Below is a small trained network, with its code and all its weights. Each question gives an input and a class and asks what happens when units are switched off, that is, made to give their printed mean instead of their output.

import numpy as np


def w(rows, s, z=0):
    codes = np.array(rows[::2]) - 128.0
    scale = np.full(codes.shape[1], s)
    scale[-1] = z or s
    return codes * scale


def f(y):
    return y / 2 * (1 + np.tanh(0.7978845608 * (y + 0.044715 * y**3)))


def log_softmax(a):
    a = a - a.max(-1, keepdims=True)
    return a - np.log(np.exp(a).sum(-1, keepdims=True))


def net(x, mask):
    res = np.array(x, float).reshape(1, 3) / 4 @ E
    y = f(res @ A[0][:, :-1].T + A[0][:, -1])
    res = res + np.where(mask, y, B[0][:, -1]) @ B[0][:, :-1]
    return log_softmax(res[-1] @ U[:, :-1].T + U[:, -1])


A, B = {}, {}
E = w([
[117,131,155,64,226,64,10,40,232,70,236],'x0',
[140,3,226,206,171,149,121,2,160,113,158],'x1',
[186,123,245,131,104,130,98,210,12,158,178],'x2',
],0.0088)
A[0] = w([
[93,127,103,86,141,71,83,147,144,86,196,203],'neuron 0',
[142,106,169,228,140,118,108,22,176,55,151,223],'neuron 1',
[109,104,106,214,126,252,207,81,129,147,2,192],'neuron 2',
[148,110,185,184,118,170,123,190,85,143,121,214],'neuron 3',
[111,72,172,151,100,185,76,63,55,143,165,176],'neuron 4',
[193,168,50,69,131,84,34,85,174,121,160,217],'neuron 5',
[165,168,92,81,164,74,55,75,165,89,123,252],'neuron 6',
[139,155,180,44,118,198,90,138,162,97,204,253],'neuron 7',
[237,120,97,77,151,86,44,184,162,71,125,141],'neuron 8',
[161,55,179,132,144,89,68,147,149,125,98,101],'neuron 9',
[196,120,189,144,86,142,102,185,81,192,129,249],'neuron 10',
[83,82,135,145,145,184,113,144,231,123,112,102],'neuron 11',
],0.0083,0.0026)
B[0] = w([
[63,170,178,73,225,100,60,126,144,125,125,210],'neuron 0',
[112,129,41,110,214,192,66,82,59,73,202,251],'neuron 1',
[178,136,89,230,75,67,105,75,175,143,221,248],'neuron 2',
[164,66,237,205,117,62,186,117,134,95,130,217],'neuron 3',
[180,131,173,175,151,197,56,105,8,109,130,190],'neuron 4',
[78,182,107,39,224,60,153,167,163,109,39,237],'neuron 5',
[71,106,116,75,238,127,174,153,198,118,146,238],'neuron 6',
[59,183,208,103,185,49,146,198,89,155,97,199],'neuron 7',
[120,184,99,34,160,123,155,193,120,191,156,188],'neuron 8',
[170,134,153,179,169,187,130,167,67,106,165,166],'neuron 9',
[182,104,255,116,154,101,196,187,61,160,106,238],'neuron 10',
[2,55,101,113,147,129,55,85,172,201,150,171],'neuron 11',
],0.0078,0.012)
U = w([
[70,116,170,92,101,254,115,87,196,136,70,4],'0',
[86,172,108,72,194,64,106,203,182,146,132,154],'1',
[44,87,25,83,163,131,143,41,222,123,134,80],'2',
[136,65,137,155,196,202,79,71,100,120,210,197],'3',
[148,150,74,95,52,150,141,133,126,105,83,80],'4',
[188,60,185,172,108,80,175,189,48,189,120,143],'5',
[149,110,62,170,62,108,134,85,221,187,160,205],'6',
],0.0084,0.0028)

Each question gives the input, the list of numbers given to net, and the class t.
The units are the neurons (one row each of A and B). Each row of codes is followed by its name. A weight is (code - 128) times the scale printed after its matrix; where a second scale follows, it is the last column's (A, B and U).
mask holds one flag per neuron, in row order. A switched-off neuron (its flag False) gives its mean, the last column of its row in B, instead of its output. The means were averaged over made-up inputs and are rounded, as every weight is.
A unit's drop is (log p(t) with every unit on - log p(t) with that unit switched off) / (log p(t) with every unit on - log p(t) with every unit switched off).
The circuit of an input: a set's keep is (log p(t) with only the set's units on - log p(t) with every unit switched off) / (log p(t) with every unit on - log p(t) with every unit switched off). Starting from all 12 units, units are removed one at a time, each time the one whose removal leaves the highest keep (on an exact tie, the one counted first), for as long as the keep stays at least 0.8.
circuit, biggest first: the units of the circuit, biggest drop first
unit that matters most: the unit with the biggest drop
top k neurons: the k neurons with the biggest drops, biggest first
drop of u: that unit's drop, to one decimal
input [-8,4,-7], class 6: unit that matters most => neuron 2
input [2,5,7], class 5: top 4 neurons => (neuron 10; neuron 3; neuron 7; neuron 6)
input [-3,3,-5], class 6: circuit, biggest first => (neuron 2; neuron 0)
input [5,4,-3], class 2: circuit, biggest first => (neuron 10; neuron 11)
input [-3,5,-7], class 6: top 2 neurons => (neuron 2; neuron 5)
input [2,-1,-5], class 2: top 2 neurons => (neuron 10; neuron 7)
input [2,-7,8], class 5: top 2 neurons => (neuron 10; neuron 6)
input [4,2,-2], class 2: top 3 neurons => (neuron 10; neuron 1; neuron 11)
input [7,4,-2], class 1: top 3 neurons => (neuron 7; neuron 5; neuron 0)
input [8,3,5], class 1: top 2 neurons => (neuron 7; neuron 5)
input [3,-2,7], class 5: drop of neuron 10 => 0.1
input [-8,-1,-3], class 6: drop of neuron 2 => 0.7
input [-1,5,5], class 5: drop of neuron 10 => 0.5
input [-7,6,-6], class 6: circuit, biggest first => (neuron 2)
input [-2,-7,0], class 4: drop of neuron 6 => 0.2
